Below is a small trained network, with its code and all its weights. Each question gives an input and a class and asks what happens when units are switched off, that is, made to give their printed mean instead of their output.

import numpy as np


def w(rows, s, z=0):
    codes = np.array(rows[::2]) - 128.0
    scale = np.full(codes.shape[1], s)
    scale[-1] = z or s
    return codes * scale


def f(y):
    return y / 2 * (1 + np.tanh(0.7978845608 * (y + 0.044715 * y**3)))


def log_softmax(a):
    a = a - a.max(-1, keepdims=True)
    return a - np.log(np.exp(a).sum(-1, keepdims=True))


def net(x, mask):
    res = np.array(x, float).reshape(1, 7) / 4 @ E
    y = f(res @ A[0][:, :-1].T + A[0][:, -1])
    res = res + np.where(mask, y, B[0][:, -1]) @ B[0][:, :-1]
    return log_softmax(res[-1] @ U[:, :-1].T + U[:, -1])


A, B = {}, {}
E = w([
[130,129,128,129,126],'x0',
[126,128,124,129,124],'x1',
[83,144,169,212,19],'x2',
[83,19,71,155,220],'x3',
[149,255,93,203,211],'x4',
[120,126,149,127,144],'x5',
[22,178,97,75,98],'x6',
],0.0061)
A[0] = w([
[114,187,57,181,153,84],'N1',
[117,130,172,82,150,131],'N2',
[162,110,142,130,147,38],'N3',
[104,71,80,167,156,28],'N4',
[63,148,100,80,107,81],'N5',
[87,124,111,200,90,254],'N6',
[120,70,127,80,87,91],'N7',
[255,66,158,202,121,62],'N8',
[107,59,163,81,115,101],'N9',
[159,103,122,69,62,48],'N10',
[78,157,77,99,109,88],'N11',
[38,157,54,96,109,95],'N12',
[178,188,211,76,110,116],'N13',
[192,195,177,68,90,22],'N14',
[104,107,113,160,147,129],'N15',
[113,119,133,148,117,33],'N16',
[73,122,142,217,73,65],'N17',
[109,71,143,78,93,41],'N18',
[164,146,67,26,172,153],'N19',
[11,155,134,109,137,100],'N20',
[106,80,46,185,143,53],'N21',
[89,96,93,138,159,68],'N22',
[174,181,81,68,82,158],'N23',
[61,89,216,143,207,214],'N24',
[84,71,96,168,164,40],'N25',
[151,109,115,55,163,160],'N26',
[53,158,115,74,114,69],'N27',
[158,154,109,112,191,180],'N28',
[101,200,102,166,179,93],'N29',
],0.0093,0.0042)
B[0] = w([
[175,161,137,194,109,177],'N1',
[140,121,139,124,117,144],'N2',
[129,180,125,105,181,115],'N3',
[100,164,56,105,174,156],'N4',
[143,107,132,148,183,157],'N5',
[122,95,184,63,39,252],'N6',
[187,164,115,186,110,192],'N7',
[114,88,190,131,248,239],'N8',
[153,157,143,205,106,205],'N9',
[149,170,85,167,144,162],'N10',
[117,126,149,141,175,146],'N11',
[117,79,164,133,187,183],'N12',
[72,73,42,138,114,211],'N13',
[80,132,23,136,178,183],'N14',
[115,132,108,121,111,148],'N15',
[153,183,105,94,170,103],'N16',
[152,234,118,3,145,191],'N17',
[195,197,101,186,141,172],'N18',
[135,181,193,51,81,232],'N19',
[149,81,142,109,173,178],'N20',
[119,160,47,101,133,164],'N21',
[107,143,86,114,143,145],'N22',
[76,95,119,133,107,195],'N23',
[61,68,122,159,57,223],'N24',
[106,155,34,106,146,165],'N25',
[123,140,168,93,82,206],'N26',
[136,101,133,149,190,161],'N27',
[135,106,148,122,80,202],'N28',
[187,149,133,221,115,186],'N29',
],0.019,0.0044)
U = w([
[73,151,3,117,111,106],'0',
[242,184,103,202,91,78],'1',
[156,103,128,104,78,254],'2',
[135,98,136,121,78,219],'3',
[167,82,164,104,206,63],'4',
[162,180,143,31,68,49],'5',
],0.0076,0.0067)

Each question gives the input, the list of numbers given to net, and the class t.
The units are the neurons (one row each of A and B). Each row of codes is followed by its name. A weight is (code - 128) times the scale printed after its matrix; where a second scale follows, it is the last column's (A, B and U).
mask holds one flag per neuron, in row order. A switched-off neuron (its flag False) gives its mean, the last column of its row in B, instead of its output. The means were averaged over made-up inputs and are rounded, as every weight is.
A unit's drop is (log p(t) with every unit on - log p(t) with that unit switched off) / (log p(t) with every unit on - log p(t) with every unit switched off).
The circuit of an input: a set's keep is (log p(t) with only the set's units on - log p(t) with every unit switched off) / (log p(t) with every unit on - log p(t) with every unit switched off). Starting from the 12 units with the biggest drops (on a tie, the unit counted first), units are removed one at a time, each time the one whose removal leaves the highest keep (on an exact tie, the one counted first), for as long as the keep stays at least 0.8.
units of the circuit, in order: the units of the circuit, biggest drop first
unit that matters most: the unit with the biggest drop
top k neurons: the k neurons with the biggest drops, biggest first
input [-6,-5,-6,-2,0,-6,7], class 4: units of the circuit, in order : N12, N27
input [-3,-4,1,7,-8,-6,-1], class 1: units of the circuit, in order : N7, N18
input [4,4,6,-8,-4,0,8], class 0: top 3 neurons : N14, N13, N8
input [-7,0,5,7,1,4,-4], class 0: units of the circuit, in order : N25, N21
input [3,2,-1,-7,-8,2,8], class 1: units of the circuit, in order : N18, N7
input [5,-5,-4,-8,-1,-7,6], class 0: units of the circuit, in order : N14
input [0,4,3,7,3,-1,-7], class 0: top 3 neurons : N21, N25, N4
input [6,7,-8,6,-5,3,0], class 5: top 2 neurons : N19, N26
input [-8,-4,4,5,-3,1,8], class 4: top 2 neurons : N12, N20
input [-4,5,-8,0,-3,-4,8], class 4: top 3 neurons : N12, N27, N5
input [8,-3,-7,4,-8,8,-6], class 1: units of the circuit, in order : N9, N18
input [-8,-1,7,-6,-7,1,6], class 1: units of the circuit, in order : N18, N7
input [-2,-5,8,6,4,3,-3], class 5: units of the circuit, in order : N17, N6
input [2,-4,6,-7,-8,8,-1], class 1: units of the circuit, in order : N18, N10
input [-4,-1,8,4,-4,6,-4], class 5: units of the circuit, in order : N17
input [1,-1,5,-4,8,5,7], class 1: top 3 neurons : N29, N1, N8
input [2,0,-5,7,-7,0,-3], class 0: units of the circuit, in order : N25, N4
input [-3,-6,-6,-5,-6,3,-4], class 1: units of the circuit, in order : N6, N10
input [-1,3,-6,4,7,-2,-2], class 1: top 3 neurons : N29, N1, N6
input [0,-3,-8,-3,6,-1,-1], class 5: unit that matters most : N19
input [-6,-2,5,-8,0,0,-1], class 0: top 2 neurons : N14, N13
input [-1,3,3,-7,-2,1,-8], class 4: top 2 neurons : N8, N24
input [5,5,-5,8,-3,-5,-7], class 0: top 3 neurons : N25, N4, N21
